How the elements are linked:
λ: hb->cd, cm->pz, mp->mr, nl->jp, cj->dj, tb->sl, gm->mz, dj->sb, qp->nl, cd->tt, sl->pj, zt->cf, dg->pq, hp->fr, cf->cm, pq->dl, gn->mp, mz->bb, jp->tb, ml->gn, fr->fs, rr->gm, sz->zt, tt->ms, dl->qp, mr->sz, sb->hb, pj->cj, bb->hp, pz->rr, fs->ml, ms->dg
π: hb->cm, cm->hb, mp->pq, nl->fs, cj->gm, tb->hp, gm->cj, dj->rr, qp->ml, cd->cf, sl->bb, zt->tt, dg->mr, hp->tb, cf->cd, pq->mp, gn->dl, mz->pj, jp->fr, ml->qp, fr->jp, rr->dj, sz->ms, tt->zt, dl->gn, mr->dg, sb->pz, pj->mz, bb->sl, pz->sb, fs->nl, ms->sz

In the rows, zero is written as 1.54.

One row for each element, in no order:
Each row is one element's numbers.
r1:  1.47   1.36   2.20   0.60   1.50   1.36   2.49   1.53   1.82   1.88   1.13   1.86   1.80   0.94   1.68   1.51   0.82   1.66   1.63   1.87   1.53   2.12   1.48   2.41   1.76   1.69   1.15   1.43   1.10
r2:  1.31   1.22   2.11   0.34   1.14   1.25   1.64   1.76   1.58   2.00   1.61   1.55   1.42   1.51   1.64   1.08   1.00   1.61   1.31   1.14   1.26   2.20   0.99   1.50   1.35   1.42   1.40   1.72   1.28
r3:  1.46   1.36   2.20   2.25   1.66   1.64   2.10   1.26   0.88   1.58   1.58   1.89   2.11   1.26   1.39   2.35   1.03   1.24   2.04   1.75   1.68   1.11   1.89   1.92   1.43   1.60   1.53   1.38   1.41
r4:  1.26   1.52   2.18   2.12   1.46   1.67   2.21   1.57   1.40   1.49   0.75   1.53   1.46   1.59   1.20   1.78   1.97   1.51   1.79   1.88   1.61   0.96   2.24   2.15   1.50   1.75   1.63   1.47   1.46
r5:  1.44   1.91   1.71   2.33   2.11   1.92   1.75   1.36   1.39   1.25   1.92   1.69   1.99   1.98   1.85   1.80   1.67   1.09   1.24   1.34   2.50   0.64   1.64   1.57   1.63   1.47   2.06   1.33   2.06
r6:  1.68   1.54   1.59   0.52   1.36   1.09   1.50   1.94   1.85   1.82   1.23   1.66   1.15   0.85   1.05   1.19   1.78   1.47   1.81   1.52   1.06   2.09   1.69   1.51   1.22   1.49   1.56   1.96   1.21
r7:  1.76   1.79   1.48   2.58   1.42   2.09   1.32   1.89   1.07   1.49   1.90   1.47   1.61   1.94   1.77   1.98   2.00   1.62   1.33   1.75   2.15   1.12   1.82   1.63   1.90   1.31   1.66   1.25   2.38
r8:  1.64   1.65   1.46   0.96   1.57   1.29   1.20   1.89   2.12   2.07   1.87   1.68   1.36   1.78   1.94   0.97   1.21   1.96   1.23   1.58   1.59   2.08   0.62   0.89   1.47   1.68   1.40   1.83   1.58
r9:  1.80   1.67   0.96   0.89   1.34   1.26   0.84   1.81   1.97   1.38   1.91   0.95   1.18   1.88   1.83   1.20   1.66   1.44   1.30   1.52   1.35   1.59   0.88   0.96   1.19   1.54   1.40   1.58   2.01
r10:  1.41   1.19   2.04   0.96   1.09   1.68   1.95   1.92   1.71   1.92   0.95   1.83   1.69   1.38   0.95   1.36   1.44   1.99   1.76   2.18   1.54   1.73   1.24   2.20   1.12   1.90   1.31   1.65   1.14
r11:  1.03   1.66   1.45   0.15   1.25   0.88   1.40   1.98   1.70   1.38   1.52   1.97   1.01   1.04   1.88   0.95   1.42   1.60   1.47   1.67   0.86   1.78   1.08   1.37   1.26   1.50   1.98   1.82   1.16
r12:  1.88   1.91   0.82   1.17   1.48   1.66   0.40   1.42   1.76   1.73   1.86   1.37   1.51   1.96   1.97   1.02   1.68   1.20   1.26   1.11   1.95   1.63   1.10   0.87   1.34   1.45   1.35   1.82   1.83
r13:  1.92   1.67   1.35   1.01   1.38   1.30   0.72   1.28   1.59   1.39   2.07   1.52   1.01   1.69   1.49   1.16   1.26   1.65   0.97   0.94   1.62   1.49   0.63   1.20   1.54   1.49   1.73   1.64   1.88
r14:  0.98   1.57   1.83   1.64   1.49   1.19   2.12   1.98   1.29   1.61   0.60   1.47   1.79   1.69   0.98   1.45   1.52   1.54   1.72   1.93   1.37   1.84   2.11   2.40   1.30   1.37   1.13   1.48   1.36
r15:  1.52   1.82   0.91   2.14   1.75   1.32   0.80   1.86   1.25   1.25   1.58   0.88   1.33   1.99   1.30   1.97   2.05   1.67   1.04   1.13   1.36   1.06   1.64   0.88   2.10   1.64   1.28   1.19   1.78
r16:  1.70   1.35   0.84   1.87   1.21   1.35   0.88   1.87   2.04   1.25   2.17   1.48   1.50   2.46   2.05   1.40   1.70   1.77   0.65   1.45   1.94   1.74   1.63   1.11   1.68   1.37   1.47   1.38   2.17
r17:  1.55   1.58   1.55   2.47   1.97   1.88   1.19   2.02   1.37   1.18   1.26   1.18   1.41   2.23   0.97   2.17   2.03   1.31   1.75   1.61   1.58   1.30   2.18   1.58   1.21   1.48   1.12   1.47   2.00
r18:  2.03   1.92   1.42   1.69   1.63   1.10   1.05   1.78   1.91   1.65   1.76   1.17   1.26   2.38   1.86   1.62   1.17   1.48   0.89   1.48   1.57   0.98   0.95   0.95   1.66   1.53   1.23   1.68   2.44
r19:  2.19   1.54   1.25   1.74   1.74   1.73   0.76   1.03   1.35   1.41   1.90   1.12   1.67   2.02   1.63   1.94   1.71   1.05   1.41   0.64   2.02   1.35   1.75   0.85   1.76   1.23   1.68   1.69   2.29
r20:  1.55   1.56   1.69   0.60   1.21   0.97   1.40   1.21   1.48   1.90   1.96   1.87   1.60   1.22   1.91   0.76   1.10   1.72   1.63   1.09   1.53   1.95   0.71   1.34   1.27   1.70   1.45   1.73   1.30
r21:  1.86   1.86   1.20   2.10   1.39   1.61   0.89   1.22   1.32   0.93   1.67   1.46   1.52   1.84   1.86   1.70   1.70   0.82   1.41   1.03   2.08   1.05   1.90   1.38   2.17   1.54   1.55   1.50   2.29
r22:  1.49   1.23   2.57   1.15   1.26   1.03   2.08   1.06   1.37   2.05   1.62   1.69   2.00   1.20   1.36   1.73   1.19   1.69   1.83   1.56   1.38   1.62   1.77   1.99   1.44   1.74   1.64   1.84   1.50
r23:  1.92   1.52   1.15   2.46   1.78   1.52   1.59   0.70   1.43   0.89   1.56   1.66   1.67   1.62   1.31   1.81   2.08   0.88   1.97   1.52   1.36   1.27   2.66   2.03   1.90   1.24   2.02   1.57   1.63
r24:  1.96   1.84   1.38   1.95   1.72   1.91   1.03   1.77   1.54   1.27   1.87   1.22   1.27   1.80   1.67   1.58   1.88   1.64   1.12   1.16   1.42   1.24   1.01   1.03   1.66   1.31   1.41   1.19   2.02
r25:  1.29   1.38   2.18   2.59   1.40   1.92   2.14   1.35   1.54   1.38   1.29   1.71   1.76   1.20   1.47   2.29   1.40   1.45   1.62   1.54   2.13   1.29   2.29   2.24   1.55   1.65   1.67   1.36   1.30
r26:  1.69   1.44   1.36   2.58   1.79   1.78   1.85   1.72   1.39   1.47   1.21   1.26   1.48   1.78   1.18   1.87   1.99   1.41   1.90   1.54   1.30   1.10   2.35   1.99   1.72   1.73   1.67   1.62   1.98
r27:  1.76   1.60   0.96   0.58   1.72   1.34   1.25   1.93   2.04   1.46   1.77   1.41   1.03   1.50   2.06   1.21   1.44   1.71   1.12   1.24   1.12   1.85   1.08   1.05   1.88   1.64   1.16   1.73   1.23
r28:  1.34   1.63   1.32   0.92   1.32   1.44   1.17   2.00   1.89   1.72   1.36   1.53   1.60   1.32   1.55   1.25   0.84   2.14   1.02   1.89   1.51   2.23   0.80   1.68   1.60   1.27   1.07   1.67   1.29
r29:  1.08   1.58   1.83   1.31   1.53   1.69   2.01   0.99   1.50   1.80   1.14   1.92   1.54   1.33   0.82   1.05   1.57   1.41   2.12   1.55   1.18   1.32   2.00   2.25   1.24   1.12   2.06   1.61   1.34
r30:  1.65   1.81   1.74   2.16   1.91   1.84   1.72   0.73   0.87   1.58   1.76   2.01   1.79   1.19   1.22   1.67   2.13   0.60   1.81   1.23   1.57   0.94   1.88   1.95   1.30   1.36   1.74   1.91   1.82
r31:  1.07   1.44   1.70   0.78   1.13   1.22   2.11   1.88   1.88   1.65   0.80   1.67   1.29   1.27   1.31   1.44   1.25   2.14   1.28   2.29   1.44   2.06   1.10   1.57   1.35   1.73   1.53   1.22   1.13
r32:  1.03   1.37   1.64   1.38   1.43   1.88   2.27   1.20   1.34   1.57   0.97   2.10   1.01   0.87   1.11   1.61   0.99   1.28   1.99   1.73   1.03   1.51   1.91   2.27   0.95   1.41   1.85   1.58   1.11

Each element, then its row:
pj r4
cd r2
hb r6
mr r15
rr r14
ml r9
dl r24
mp r16
sz r21
zt r5
fr r20
hp r11
bb r31
sb r10
sl r25
gn r12
pq r18
ms r27
cj r29
tt r28
mz r1
tb r23
qp r19
cf r26
pz r3
dj r22
cm r30
nl r7
fs r8
jp r17
dg r13
gm r32

